Each row is shifted at random along 7 fixed directions that mean nothing.
Known rows, with every step that occurs:
ritepam-vemin-soka-girozu-bige-takev-teko-bapum-zago-kupal: 224,-61,-45,150,185,185,122,19,-84,40,302,1,-34,-38,-113,204,-422,23,233,4,157,50,85,72,-317,-163,33,60,-149,25,96,87,-187,-250,317,248,-177,-52,-337,-351,-199,167,76,-103,49,3,260,11,-213,183,-68,-38,-156,-131,-166,-208,-314,100,128,234,102,-32,120,-195
takev-mivizup-ritepam-vemin-soka-kupal: 15,114,-66,-132,235,117,293,34,-160,-172,-31,116,16,48,244,68,-133,-49,168,239,216,-24,243,-121,-9,-85,-51,110,-223,-64,144,43,-89,-106,138,91,-23,-68,-154,-271,-187,-39,74,45,37,-247,-116,-189,-181,-29,-170,175,-198,-172,-226,-284,97,85,-132,42,76,42,20,-26
soka-zago-bapum-kupal-vemin-takev-teko-ritepam: 59,182,-33,-152,274,-128,199,-247,-188,-147,175,12,-181,-219,202,8,46,-55,33,168,-14,138,188,-121,76,-80,187,153,-358,-119,-73,198,-70,-163,-26,174,-104,-93,-321,-311,-81,308,-138,202,221,-41,15,-108,-140,45,172,-117,-70,109,-66,-398,-157,-136,-13,-282,-10,-100,-35,65
takev-girozu-soka-zago-bapum-kupal-vemin: 47,-56,-18,-133,61,112,-90,-374,-133,-133,314,-291,-51,-75,153,240,14,-2,107,-52,-66,-67,-32,145,-176,103,117,-244,-187,-112,-156,16,-122,-284,-7,-22,49,-172,-120,48,-91,-106,-45,77,-80,287,-29,-83,34,100,95,-205,-2,-32,27,-239,-81,-113,-26,-352,-74,26,-21,-335
bapum-takev-girozu-ritepam-vemin-soka-kupal-zago: -160,4,86,-230,192,-80,389,-76,-135,-84,282,-111,16,44,292,94,-290,123,270,255,184,21,228,22,-16,-11,-20,-16,-350,181,-46,-51,-272,-237,8,290,-75,-6,-340,-302,-50,-26,-6,-30,79,-143,183,-203,-278,69,-241,19,-115,-178,7,-308,-82,-141,-119,-212,127,-1,163,-256
mivizup-bapum-vemin-soka-girozu: -61,97,-27,-79,127,-92,269,116,-78,-209,224,-135,-97,-328,-72,174,-33,-63,-7,-76,-131,88,111,-87,-103,-275,111,172,-107,-32,162,149,2,-116,75,-69,-101,-162,89,5,187,308,-66,-63,243,25,-100,112,-1,67,77,98,-190,-110,-45,-86,-44,95,141,-119,114,125,193,-132
mivizup-vemin-takev-ritepam: 41,97,-46,273,96,-151,206,78,-184,-75,41,36,-203,99,34,28,65,-187,225,-148,-176,102,16,-214,-107,-5,110,303,-185,-34,50,242,33,-57,-67,-38,-20,-205,-148,-203,-93,218,-67,-47,146,-77,-148,-100,-79,38,117,121,-35,155,-109,-200,49,-114,148,212,187,170,112,114
girozu-bapum-kupal-zago: -50,40,-13,62,154,-79,97,-158,49,-5,114,-337,8,-146,3,166,-80,33,-77,-57,-26,71,-93,-30,42,-99,133,32,-137,-79,-33,47,-80,-39,22,115,-10,23,-52,-211,-45,154,-40,37,44,-36,100,-48,-110,-82,-39,22,-43,-28,-51,-19,-145,4,63,-129,-40,48,-126,49
bige-takev-teko-girozu-ritepam-vemin: 162,-112,-2,162,-75,-137,106,-78,-135,-85,277,-241,-223,131,218,12,-154,46,-30,2,-97,203,-43,-1,-234,105,139,194,-144,-135,-166,156,-84,-217,88,351,13,-19,-102,-177,-122,56,-130,-128,-87,108,100,-75,-307,62,61,-275,-179,182,-10,-145,-224,-139,-26,24,26,-130,42,-131
ritepam-vemin-soka-girozu-bapum: 16,-61,-64,196,226,-7,152,23,-178,-103,134,-124,-52,-25,8,161,-114,-39,66,-58,77,75,68,-59,-263,-176,46,82,-3,-90,107,155,-201,-132,115,48,35,-79,-57,-202,-182,126,15,-34,95,-162,-107,-108,-133,91,-232,42,-236,-157,-131,-172,-61,37,52,274,150,141,102,-57
teko-ritepam-vemin-takev-mivizup-bapum-kupal-zago-soka-girozu: 115,-104,-174,83,139,-266,247,-81,-170,-154,304,23,-242,-234,-41,107,-246,-41,144,-197,-141,112,121,-377,-226,-29,315,147,-226,67,33,205,-115,-63,3,67,-201,-170,-277,-557,-204,82,64,168,231,-136,-16,-170,-277,95,-208,47,-125,47,-242,-375,-22,-97,13,265,196,53,230,31
takev-mivizup-bapum-zago-kupal-vemin-soka-girozu-teko-ritepam: 250,-22,12,-177,-119,331,-59,-177,-122,-29,151,-484,-23,242,251,383,-525,21,219,102,180,-193,45,126,-313,67,-83,-93,-338,-61,14,-158,-26,-189,235,427,160,-5,-306,-181,-347,57,157,317,-307,89,82,16,-333,79,-300,-246,-97,-20,76,-327,-267,109,-63,-78,-71,52,8,-364
ritepam-vemin-soka-kupal-zago-bapum-takev-teko-girozu: 33,58,-50,-153,43,-85,210,-149,-308,-156,348,-57,-114,-105,-40,112,-191,-5,-64,87,-118,268,178,-31,-151,1,165,35,-273,-157,-90,114,-269,-299,78,71,-143,-206,-289,-235,-98,264,-162,-2,208,110,162,-57,-175,154,163,-145,-108,130,-61,-251,-186,-94,16,-8,137,-19,141,-87
takev-girozu-soka-kupal-vemin-mivizup-bapum-zago: 2,91,-17,-197,-3,233,35,6,-177,-16,172,-366,-17,56,193,324,-224,29,139,-29,-104,-92,-19,69,-203,-61,-28,-51,-240,-50,57,-74,-138,-169,77,82,71,-85,-219,-18,-97,1,130,10,-18,208,60,18,-99,82,-126,-30,-130,-104,-2,-105,-80,117,-76,-216,36,185,0,-276
mivizup-vemin-takev-teko-girozu-bapum: -6,31,35,76,360,391,114,187,-94,-42,38,-116,-78,37,244,164,-226,27,282,-13,17,-28,-15,-17,-199,-35,-148,81,-135,-22,231,167,-70,-57,130,91,106,-148,-260,-356,-206,209,116,-67,-73,49,-114,-21,-121,272,-87,79,-259,40,-109,-83,-259,114,-67,139,96,102,70,-50
bige-takev-mivizup-ritepam-vemin-soka-kupal: 238,-179,-134,59,77,141,173,-84,-90,-89,158,29,-31,150,6,29,-176,82,241,17,186,42,-4,-50,-283,-11,103,133,-168,52,93,138,-78,-116,172,212,-168,-124,-96,-440,-101,-159,45,-71,-42,-21,16,-99,-263,4,-17,80,-93,-155,-202,-334,-57,-7,-147,192,21,-101,64,-150
girozu-bapum-kupal-zago-soka: -63,8,2,-147,310,-1,81,-254,34,-40,223,-229,101,-169,54,150,-104,48,-51,85,17,-45,-64,121,35,-37,140,-239,-186,82,-90,20,-80,-185,75,96,-58,-65,-92,-199,29,-22,30,36,-39,49,101,-57,38,14,-94,-21,-81,-37,43,-38,-116,-1,-3,-288,-56,-76,-80,-42
takev-teko-ritepam-vemin: 203,-26,-7,25,-63,-1,-37,-117,-188,-149,177,-181,-157,77,276,71,-161,-44,-58,77,-23,31,43,-1,-109,184,66,1,-146,-198,-172,32,1,-205,69,299,124,46,-177,18,-241,76,-6,93,-233,-5,-59,-120,-139,-31,-53,-203,-112,255,30,-138,-1,-81,-73,13,-25,-65,-3,-49
mivizup-ritepam-vemin-soka: 156,-164,-41,-74,-73,257,-65,66,-150,-124,103,-35,-49,225,78,173,-23,-11,58,-207,142,-139,37,-38,-219,232,71,-117,-45,-94,72,-55,52,-165,8,-74,-5,-71,-57,26,-167,-27,206,-161,-306,74,-224,3,24,19,-149,141,-102,21,-106,-114,160,-77,-222,168,134,-2,258,-178
vemin-soka-girozu-bige: 10,90,-8,-18,176,329,55,-93,-75,40,26,21,155,3,-36,339,-170,95,-74,287,81,40,164,263,-187,-37,-109,-176,-91,133,68,214,-36,-78,242,152,-10,-239,-97,-73,14,-75,-95,-10,89,23,-51,5,12,246,134,-46,55,-208,27,-266,-230,33,75,-185,-60,131,-138,-131
zago-kupal-vemin-soka: 73,101,120,61,186,96,91,-134,-73,-1,-45,-133,138,104,132,288,-113,-131,130,207,364,-118,97,117,-26,68,-111,-13,-208,-79,-98,-152,-118,-265,114,159,95,121,-110,-68,-148,75,-111,172,-153,-255,98,-42,-91,68,-164,-49,-146,-190,9,-169,-180,31,172,17,-17,81,-132,-267
teko-girozu-bige-takev-mivizup-ritepam: -50,-37,26,221,21,-310,172,-64,-117,24,203,96,-178,260,-24,119,-116,-46,119,-76,-149,170,154,-305,-86,139,75,108,-1,74,-151,135,-145,-69,-16,-17,43,-80,-143,-256,-157,-159,-12,-40,198,-71,17,-222,-134,171,20,3,-14,113,-170,-125,-11,-129,-92,133,145,93,17,183
teko-ritepam-vemin-takev-girozu-soka-kupal-zago-bapum: 151,184,78,61,35,-247,185,-239,-334,-164,287,-471,-191,251,370,430,-231,-143,4,62,76,245,150,-77,-131,118,90,78,-336,-311,-146,-17,-240,-386,-99,345,114,67,-340,-45,-296,109,-228,161,-9,-213,-1,-253,-357,58,-140,-299,16,137,-27,-385,-101,-177,-30,-40,140,234,-93,-157
zago-bapum-vemin-soka: -123,31,34,-116,266,224,181,53,-73,-124,170,41,-60,-212,-81,60,90,-16,74,64,-4,46,52,128,-77,-171,20,-65,-112,-66,119,77,-46,-220,134,-71,-150,-248,-2,-45,102,109,96,-75,53,98,-192,47,143,123,196,69,49,-111,-18,-55,-25,149,11,-107,11,-53,65,-45
kupal-zago-bapum-takev-mivizup-ritepam-vemin: 58,-88,85,-254,-17,-15,290,-21,15,-202,290,-123,-70,46,40,56,-202,66,220,0,42,91,174,-273,146,-43,111,126,-135,-99,-54,-29,-49,-16,9,167,-119,94,-155,-328,20,98,-133,135,-26,-176,72,4,-371,-115,-213,-82,-130,75,-71,-301,-98,-115,-177,-106,133,-126,357,-197
bapum-zago-soka-girozu: 136,105,-157,137,-74,-6,-24,-28,-132,97,-61,-166,-96,116,-249,49,-72,-91,-105,-104,-274,143,-71,99,-336,-132,141,81,-175,-15,1,-54,-113,-115,184,37,-86,-290,-130,-97,-223,129,-99,-64,53,194,99,146,-56,124,56,-69,119,121,50,-23,-126,-83,271,150,-95,80,-128,-22
zago-kupal-vemin-mivizup-bapum: -4,-73,-2,54,193,275,22,-43,86,73,198,48,-62,-242,-51,27,-12,153,39,53,-68,-168,-104,78,-208,-121,16,101,-157,120,-69,160,-76,-86,185,98,-134,-101,-58,-271,36,-87,236,98,15,104,-65,58,60,269,39,47,-209,-100,54,-169,-109,226,151,-47,-122,24,-110,17
zago-kupal-vemin-soka-girozu-bige: 150,-242,-73,137,-173,-158,-244,-480,-180,58,383,-6,-70,138,-196,265,-105,-58,78,-165,15,-113,21,110,-358,351,200,-284,-90,167,-373,-12,-162,-319,-47,-70,113,-100,-99,25,-169,-119,85,58,-48,129,111,-142,208,251,41,-236,121,67,92,-324,84,-176,113,188,145,101,53,-96
soka-zago-kupal-vemin-mivizup-bapum-takev-girozu-ritepam: -16,138,-57,-26,142,105,305,55,-110,-59,73,-88,-101,-144,157,132,-44,43,164,5,-87,-1,73,-151,-28,-197,61,398,-315,-3,107,143,40,-6,15,125,-38,-5,-260,-223,-48,228,-7,100,174,62,2,52,-369,81,-110,42,-210,-76,-82,-316,-167,-62,31,-238,46,44,126,-99
bige-takev-ritepam-vemin-soka-zago-bapum: 179,104,-36,92,101,-204,396,-19,-242,-251,201,-24,-89,80,37,83,38,-189,117,-1,41,276,151,-269,26,-186,210,374,-122,-285,65,290,47,-143,16,108,-167,-49,-136,-137,52,273,-332,33,226,-111,35,-64,-366,-186,34,-44,-148,-29,-182,-331,-141,-174,11,-35,183,-98,271,-154
takev-ritepam-vemin-mivizup: 321,-170,-123,440,-83,-83,147,-25,-71,-68,97,-137,-167,-9,-39,-5,-97,89,-25,-203,-169,76,-95,-195,-216,-41,256,374,-75,-151,-103,299,34,-10,112,138,-139,-98,-57,-250,-123,-23,-19,86,10,-118,-116,-68,-242,-78,39,-59,-19,19,-107,-291,-22,18,149,205,-16,122,27,20
girozu-soka-zago-bapum-takev-mivizup-ritepam: 43,202,60,-153,242,-120,197,-77,-182,-140,46,-188,-38,131,202,135,13,-138,218,124,56,87,209,-57,66,-118,13,-48,-228,-28,0,-43,-107,-246,-27,112,124,52,-237,-156,-197,138,-158,75,82,-174,-26,-113,-274,-64,-42,-67,-34,55,-130,-196,-58,-159,-159,-270,66,-1,16,-25
kupal-vemin-mivizup-bapum-zago: 85,-51,55,-233,3,52,201,0,70,-31,269,-194,24,-231,-3,41,-200,204,-16,92,-104,-89,31,-87,24,-204,149,234,-119,49,-85,155,41,101,173,243,-236,46,22,-265,304,56,-38,125,65,-26,83,209,-130,-34,-79,-79,-370,-115,120,-226,-201,220,51,-359,-50,-68,143,-210
mivizup-bapum-vemin-takev: 35,119,98,-260,-12,-305,182,-26,-148,-212,289,-245,-180,-217,70,165,-82,-92,-120,-97,-225,105,65,-1,104,-50,157,170,-140,-80,4,73,175,-125,-177,-7,-29,36,85,225,364,359,-136,-76,126,64,-26,177,-14,-44,140,-153,-127,172,64,-128,31,-15,4,-265,241,51,281,-99
bige-takev-girozu-teko-vemin-mivizup-ritepam: 157,-218,14,-61,-66,53,151,10,-132,-58,187,-257,-142,319,295,50,-128,52,296,-120,64,-13,-1,-45,-162,105,100,89,-156,-17,-35,-40,26,-154,1,172,67,-49,-123,-139,-16,-197,126,-98,-233,144,11,-39,-311,29,-222,-145,-176,23,-29,-202,-41,-141,-190,-61,33,37,143,-326
teko-girozu-ritepam-vemin-takev-mivizup-bapum: 84,-141,-54,105,-105,-229,160,37,-165,-146,265,-109,-264,-43,155,102,-249,47,40,-277,-183,107,56,-311,-177,98,193,275,-56,-84,40,213,8,36,-102,26,-26,-4,-113,-239,-115,93,71,5,150,-5,-126,-106,-323,70,-109,-138,-146,112,-185,-262,-49,6,-179,135,291,57,328,27
girozu-soka-zago-bapum-vemin-takev-mivizup: 126,207,-23,-255,37,-239,85,-305,-414,-188,190,-287,-184,-13,123,219,18,-211,-52,93,-237,209,161,169,-42,2,174,-70,-268,-163,-61,76,12,-303,-109,59,117,-112,-82,148,-27,267,-257,-29,103,97,-26,-36,-101,-84,242,-375,89,213,-2,-295,25,-109,-25,-289,170,6,45,-38
ritepam-vemin-mivizup-bapum-takev-teko-girozu-soka: 189,-43,-55,96,59,263,63,205,-236,-79,127,-275,-138,-210,-8,228,-229,103,-106,-162,-339,120,-75,49,-296,-63,81,114,-95,-141,107,240,35,-110,171,97,-22,-134,-159,-198,-79,191,25,-90,-10,211,-103,187,-314,145,101,-81,-261,129,-176,-59,-273,84,-25,25,72,75,148,-121
teko-takev-mivizup-vemin-soka-girozu-bapum-kupal: -40,-53,-105,-163,335,-261,217,-243,-133,-193,339,8,4,-196,25,106,-153,-21,267,72,-39,65,120,-14,-85,24,204,-19,-173,256,-49,189,9,-81,73,-36,-83,-107,-104,-312,111,-108,-38,90,269,102,71,-221,-159,110,48,-91,-202,-49,-94,-450,-27,34,-75,-147,174,36,203,-167
girozu-teko-ritepam-vemin-takev-mivizup-bapum-zago: 296,96,-77,123,-40,-93,162,63,-257,-40,69,-381,-191,60,155,99,-351,-27,48,-25,-140,149,17,-56,-166,-110,112,279,-305,-162,102,146,29,-112,77,447,27,-67,-254,-358,-205,249,72,142,5,-72,-39,58,-474,-90,-120,-200,-149,195,-82,-218,-159,56,-12,83,29,27,6,78
ritepam-vemin-soka-zago: 197,-54,-201,149,60,394,-54,69,-239,-3,-25,-24,-35,4,-162,167,-28,10,-48,-123,-16,28,-53,74,-413,-16,41,73,-55,-162,227,172,-58,-71,179,11,-89,-231,-90,-107,-264,139,58,-128,-126,138,-130,62,-63,83,23,109,-87,-94,-160,-117,-65,46,47,340,-21,-6,31,-52
takev-girozu-bapum-zago-soka-kupal-vemin: 141,122,-90,-128,-76,-153,151,-291,-228,-213,230,-384,87,68,105,245,-210,-117,41,-60,-133,105,-1,-67,53,-36,234,135,-206,-211,-88,-42,24,-118,-19,42,53,-61,-81,54,87,122,-269,113,94,181,125,50,-209,-155,-156,-240,-117,74,92,-203,-83,-110,-14,-368,84,28,143,-306
girozu-bapum-takev-mivizup-ritepam-vemin-soka: 121,-48,25,-103,126,176,160,-131,-225,-213,143,-230,35,92,97,212,-207,31,66,54,-48,72,46,85,-38,9,64,39,-150,-70,57,126,141,-67,84,187,51,-54,-81,-186,20,81,-98,-19,-77,54,-201,36,-344,-116,-55,-54,-137,78,-65,-276,-108,-66,-251,-224,105,-69,226,-133
bapum-zago-kupal-vemin-mivizup-ritepam: 218,-32,2,-17,-174,-47,49,-170,2,82,102,-224,-86,96,-14,14,-133,62,-13,-40,-28,-114,6,-5,-126,23,223,215,-281,5,-244,-136,-4,-113,110,185,-158,20,-127,-196,-82,18,40,42,-118,24,146,138,-112,9,-53,-81,-104,78,101,-259,-44,7,177,-123,-97,19,-49,-150
mivizup-bapum-takev-teko-ritepam: 143,57,47,-119,20,207,55,106,-21,-153,135,-187,-21,-126,89,150,-208,64,41,-35,-114,57,-31,-30,30,-29,4,88,-147,-21,99,93,203,-6,52,226,1,35,-190,-93,86,267,-63,107,-17,170,-48,171,-294,-19,93,-26,-72,197,-12,-50,-260,-64,-190,-299,-21,-97,182,-115
mivizup-bapum-zago-kupal-vemin: 76,43,41,23,22,404,-157,-40,102,120,208,-300,-90,-60,-119,150,-150,91,-56,-54,-172,-135,-241,228,-345,-112,-40,111,-202,-41,-33,-33,-82,-137,242,221,-110,-114,-96,-68,-64,96,150,16,-179,327,24,235,49,233,101,-7,-124,72,161,-17,-229,203,193,-84,-245,-6,-171,-84

Rows:
348,-60,-50,184,227,245,165,65,-47,-111,49,-238,-20,73,225,179,-172,135,246,-122,163,-33,65,-77,-286,-56,67,193,-208,-23,168,130,-112,-163,85,207,-79,-105,-193,-415,-204,-20,-34,-81,-100,-148,-138,7,-306,89,-177,65,-215,-153,-175,-352,-154,-61,-47,-5,-57,125,33,-288  mivizup-ritepam-vemin-takev-girozu-soka-zago
-179,105,21,-196,64,-233,171,-271,-387,-153,185,-217,-193,219,187,282,-61,-320,69,131,-101,145,65,107,-88,42,26,-58,-195,-120,-51,75,47,-176,-13,27,207,-89,-77,129,-89,142,-138,-67,21,134,25,-171,-163,1,25,-121,-125,104,-88,-248,-2,-177,-9,22,306,86,114,-143  bige-takev-mivizup-vemin-soka-girozu-bapum-kupal
55,-135,12,90,41,-138,180,-13,-170,-82,296,-261,-342,176,142,15,-67,52,61,-161,-229,145,-30,-113,-232,8,188,178,-188,-40,-106,99,-110,-250,53,129,44,-125,-124,-251,-132,126,113,-215,-26,179,-10,-67,-144,111,58,-59,-142,215,-34,-62,-67,-68,-107,46,86,19,64,37  bige-takev-teko-girozu-bapum-vemin-mivizup-ritepam
94,-101,14,25,82,-144,86,-125,-133,-110,425,-308,-215,-82,69,90,-144,35,70,-79,-189,103,-17,87,-349,-34,181,75,-270,136,-171,140,-158,-279,102,281,43,-106,-170,-172,-50,227,-58,-58,62,121,-23,-54,-167,183,162,-204,-111,171,71,-241,-208,-128,-6,-164,6,59,57,-74  mivizup-bapum-takev-teko-vemin-soka-girozu-ritepam
152,297,27,-90,391,149,267,77,-213,-24,-36,-228,-54,21,184,228,-424,-69,-1,264,10,84,40,175,-149,-254,-142,229,-340,-130,179,37,-135,-192,217,346,-45,-30,-297,-229,-147,206,-53,81,-4,-195,85,71,-303,125,-141,-88,-215,-54,-105,-269,-236,185,73,114,48,98,-129,-57  ritepam-vemin-takev-mivizup-bapum-zago-soka-kupal
118,-11,-111,-82,187,67,19,-343,-239,-167,122,-167,-113,118,128,263,-67,-74,51,-36,-135,37,17,65,-195,102,181,-77,-299,-1,-44,83,22,-188,24,28,103,-271,-132,-242,-130,14,-65,55,-33,149,-177,-70,-115,122,-46,-143,-9,131,-19,-397,-54,-210,-89,-115,96,65,56,-108  zago-soka-girozu-bapum-kupal-vemin-takev-mivizup-ritepam
-28,72,25,-322,76,6,302,-134,-212,-171,314,-26,-125,277,169,136,-78,-80,129,254,117,170,195,-71,-45,-37,37,49,-291,-127,-15,55,-172,-243,83,234,-81,-77,-190,-216,-66,25,-80,-25,30,-44,77,-177,-233,-6,-46,-49,-124,-1,-85,-355,-27,-79,-186,-34,156,-94,98,-109  bige-takev-mivizup-ritepam-vemin-soka-kupal-zago-bapum
254,-272,-104,202,102,-27,112,9,-32,55,345,-285,-143,-56,-185,377,-377,114,16,-326,-22,7,-150,-97,-359,-25,225,8,-48,57,-51,179,-100,-161,132,132,-116,33,-158,-296,-100,-26,148,5,-113,-96,204,45,-208,204,-235,-83,-159,-125,-213,-259,-184,-35,70,425,192,114,151,-181  ritepam-vemin-mivizup-bapum-kupal-zago-soka-girozu-bige-takev
-77,94,-47,-100,282,130,152,-112,4,74,104,-21,71,-92,-92,283,-145,12,-3,167,17,89,61,118,-58,-22,46,-188,-190,148,10,60,-63,-148,155,119,-132,-185,-186,-247,27,-68,-101,-50,26,62,257,2,-65,181,-7,35,11,-122,-81,-137,-230,-156,123,-112,-17,-49,-71,-161  bapum-kupal-zago-soka-girozu-bige-takev
-66,-213,-3,-97,251,-24,226,5,40,-61,450,142,-149,-246,86,94,-279,175,202,-73,-13,-112,113,-173,-92,-101,126,-16,21,250,8,299,53,-15,25,0,-189,-28,-208,-245,184,-198,291,-7,166,21,85,-118,-62,199,-161,97,-210,-178,-189,-368,18,-20,-131,-57,257,-1,386,-123  soka-girozu-bige-takev-ritepam-vemin-mivizup-bapum-kupal
270,-51,54,115,235,134,208,43,-12,-133,233,-278,4,-59,24,208,-310,120,167,-97,76,-40,-21,-77,-202,-158,37,223,-165,3,97,193,-30,-132,143,252,-143,18,-223,-260,-29,211,-80,112,-29,-101,-3,71,-310,35,-55,64,-190,-115,-82,-274,-296,-1,-11,-65,-23,22,192,-235  mivizup-bapum-takev-ritepam-vemin-soka-zago
254,-100,-29,170,-93,38,-79,-150,-350,19,132,-410,-246,322,123,226,-270,49,-54,-114,-109,118,-47,185,-480,274,60,-5,-300,-102,-145,-10,-201,-348,82,292,164,-85,-362,-97,-515,253,-41,-101,-261,172,60,-62,-281,192,98,-258,61,249,-8,-191,-253,-238,-56,213,20,38,-24,-92  bapum-takev-teko-girozu-ritepam-vemin-soka-zago
-63,196,-46,-183,230,-165,96,-42,-302,-200,155,-119,-50,22,127,327,119,-243,273,-154,-58,162,138,-136,81,133,105,-27,-167,-152,26,-108,-46,-240,-193,-231,120,25,-242,66,-39,114,-140,81,172,191,91,-155,-214,8,-30,-106,-75,49,-181,-192,7,-196,-199,-179,230,68,227,-262  teko-takev-girozu-soka-zago-bapum-kupal-vemin
120,-39,-101,324,106,112,61,218,-239,70,73,-253,-274,18,18,57,-106,82,12,-165,-230,101,-155,4,-345,-94,58,154,-210,-48,105,201,-39,-186,96,300,44,-155,-245,-346,-272,107,337,18,-80,82,-237,27,-308,144,-37,27,-103,189,-97,-20,-68,9,-36,278,-22,68,-56,261  girozu-teko-ritepam-vemin-mivizup-bapum-takev
181,83,103,106,136,434,77,-63,16,52,230,-201,53,260,24,490,-425,11,305,50,251,-22,64,27,-205,-59,-98,139,-214,-92,122,-65,-49,-157,314,330,-129,27,-360,-214,-165,124,-84,52,-121,62,179,5,-299,118,-101,-6,8,-165,-29,-231,-446,81,72,-106,-10,14,73,-362  teko-bapum-zago-kupal-vemin-soka-girozu-bige-takev-ritepam
50,-104,-141,124,36,227,58,-128,-128,-46,63,-356,-63,113,-24,391,-268,-68,224,-137,31,-22,-79,-45,-344,21,31,-34,-189,-95,112,71,-110,-22,204,69,125,-170,-141,-299,-417,128,39,86,-149,-9,-10,-141,-206,53,-139,35,-22,-114,-188,-243,-164,45,80,340,83,218,-10,-168  takev-mivizup-vemin-soka-girozu-bapum-kupal-zago
55,-42,-143,101,-18,131,241,53,-191,-76,154,-174,-131,139,-111,187,-172,-42,400,-89,-31,199,101,-245,-248,-92,103,64,-286,-31,147,133,-150,-86,145,203,-2,-281,-325,-585,-347,227,-11,182,86,-22,-31,-90,-437,71,-98,-8,55,61,-139,-277,-230,-130,-1,236,93,55,163,-52  kupal-zago-bapum-takev-mivizup-vemin-soka-girozu-teko-ritepam
-70,44,27,-86,237,-45,330,128,-236,-146,225,72,-32,-3,55,305,-274,-136,187,129,79,99,259,-140,-50,-162,-81,54,11,-14,154,225,-65,-76,98,81,54,21,-126,-129,21,104,-29,11,199,-229,37,-99,-242,67,-246,14,-325,-195,-249,-269,-81,29,-92,178,354,62,307,-131  ritepam-vemin-soka-girozu-bige-takev-mivizup-bapum
-103,45,114,-191,385,415,112,-60,-124,-86,177,-6,-14,79,264,414,-175,-52,288,218,343,-29,171,50,-26,75,-145,-278,-184,-70,54,10,-53,-257,142,191,81,-23,-381,-199,-149,42,98,154,-129,-18,1,-154,-121,209,-96,-1,-17,-152,-155,-278,-262,-97,-244,-120,105,-79,81,-258  zago-bapum-kupal-vemin-soka-girozu-bige-takev-teko-ritepam
-170,135,211,-64,447,2,354,33,-77,-147,289,61,-83,-18,226,107,-215,9,250,274,118,72,288,-63,3,-242,-149,130,-199,22,83,57,-217,-202,176,204,-153,-9,-323,-243,-53,127,-95,27,178,-191,-58,-213,-234,143,-105,127,-186,-118,-26,-190,-208,24,23,-182,97,59,186,-120  teko-bapum-takev-ritepam-vemin-soka-girozu
72,27,27,-11,-78,-244,276,-141,-171,-135,356,-369,-262,72,128,137,-123,-3,137,-54,-134,242,115,-126,-45,-14,207,117,-368,-143,-105,49,-170,-288,-76,266,-13,-190,-211,-247,-69,215,-66,107,89,-12,22,-79,-238,19,5,-276,106,179,102,-266,-97,-129,44,-119,53,95,43,-59  kupal-zago-bapum-vemin-takev-girozu-teko-ritepam
7,79,-24,-151,-85,209,264,93,-71,-143,119,-161,18,0,51,137,-127,64,224,-4,-57,219,126,-203,154,-86,69,93,-221,-139,164,49,75,23,-4,176,-71,-154,-270,-316,36,172,-126,177,116,147,16,85,-473,-87,-84,-73,62,95,-25,-145,-263,-172,-156,-323,8,-85,243,-192  kupal-zago-bapum-takev-girozu-teko-ritepam
268,-127,-43,-5,-80,232,40,-208,-148,-92,444,-523,-103,-47,140,387,-393,267,-81,-39,-161,48,-96,89,-400,108,176,23,-283,-28,-98,155,-39,-187,147,432,-121,-88,-241,-195,-85,-160,-11,85,-177,226,-61,2,-360,146,-4,-182,-74,70,60,-367,-210,-15,-77,-263,-111,92,-4,-307  teko-ritepam-vemin-mivizup-bapum-takev-girozu-soka-kupal-zago
